Below are the code and all the weights of a small trained network. Each question names an input and a class and asks about switching units off, where a switched-off unit gives its printed mean instead of its output.

import numpy as np


def w(rows, s, z=0):
    codes = np.array(rows[::2]) - 128.0
    scale = np.full(codes.shape[1], s)
    scale[-1] = z or s
    return codes * scale


def f(y):
    return y / 2 * (1 + np.tanh(0.7978845608 * (y + 0.044715 * y**3)))


def log_softmax(a):
    a = a - a.max(-1, keepdims=True)
    return a - np.log(np.exp(a).sum(-1, keepdims=True))


def net(x, mask):
    res = np.array(x, float).reshape(1, 4) / 4 @ E
    y = f(res @ A[0][:, :-1].T + A[0][:, -1])
    res = res + np.where(mask, y, B[0][:, -1]) @ B[0][:, :-1]
    return log_softmax(res[-1] @ U[:, :-1].T + U[:, -1])


A, B = {}, {}
E = w([
[129,125,131],'x0',
[255,173,151],'x1',
[126,129,127],'x2',
[68,193,247],'x3',
],0.0097)
A[0] = w([
[246,181,144,145],'N1',
[215,57,103,105],'N2',
[159,175,102,75],'N3',
[137,184,111,255],'N4',
[145,83,46,80],'N5',
[168,92,157,45],'N6',
[113,176,198,97],'N7',
],0.013,0.0084)
B[0] = w([
[4,5,69,254],'N1',
[208,181,195,212],'N2',
[92,34,164,135],'N3',
[156,255,79,228],'N4',
[202,93,226,198],'N5',
[70,51,115,120],'N6',
[218,103,214,190],'N7',
],0.0085,0.0097)
U = w([
[162,162,204,54],'0',
[3,57,111,77],'1',
[112,177,106,255],'2',
],0.014,0.0058)

Each question gives the input, the list of numbers given to net, and the class t.
The units are the neurons (one row each of A and B). Each row of codes is followed by its name. A weight is (code - 128) times the scale printed after its matrix; where a second scale follows, it is the last column's (A, B and U).
mask holds one flag per neuron, in row order. A switched-off neuron (its flag False) gives its mean, the last column of its row in B, instead of its output. The means were averaged over made-up inputs and are rounded, as every weight is.
A unit's drop is (log p(t) with every unit on - log p(t) with that unit switched off) / (log p(t) with every unit on - log p(t) with every unit switched off).
The circuit of an input: a set's keep is (log p(t) with only the set's units on - log p(t) with every unit switched off) / (log p(t) with every unit on - log p(t) with every unit switched off). Starting from all 7 units, units are removed one at a time, each time the one whose removal leaves the highest keep (on an exact tie, the one counted first), for as long as the keep stays at least 0.8.
units of the circuit, in order: the units of the circuit, biggest drop first
top k neurons: the k neurons with the biggest drops, biggest first
drop of u: that unit's drop, to one decimal
input [-4,-4,-4,-4], class 0: units of the circuit, in order : N1
input [-8,4,-7,5], class 2: units of the circuit, in order : N5, N2
input [-6,6,-8,5], class 2: units of the circuit, in order : N4, N1
input [5,-7,1,8], class 0: top 2 neurons : N1, N7
input [7,1,4,-6], class 0: top 2 neurons : N5, N2
input [6,4,6,5], class 2: top 4 neurons : N5, N2, N1, N4
input [-7,-8,3,8], class 0: top 2 neurons : N1, N7
input [5,-7,-3,-7], class 0: units of the circuit, in order : N1, N5
input [-3,2,-1,-5], class 0: top 2 neurons : N2, N5
input [4,4,-2,-8], class 0: top 2 neurons : N2, N5
input [-4,-3,6,-6], class 0: units of the circuit, in order : N5, N1
input [1,4,1,1], class 1: top 2 neurons : N1, N2
input [-8,1,5,-7], class 0: top 2 neurons : N5, N2
input [-6,-6,5,8], class 0: units of the circuit, in order : N7
input [8,-4,6,3], class 2: units of the circuit, in order : N1, N5
input [-6,-4,-7,-3], class 2: top 2 neurons : N1, N3
input [-3,5,-3,4], class 1: top 3 neurons : N1, N2, N5
input [4,4,6,3], class 2: top 2 neurons : N4, N5
input [3,-5,-4,6], class 0: drop of N1 : 1.8
input [7,4,-8,5], class 2: drop of N2 : 0.6
input [-5,7,-2,-5], class 1: drop of N5 : 0.0
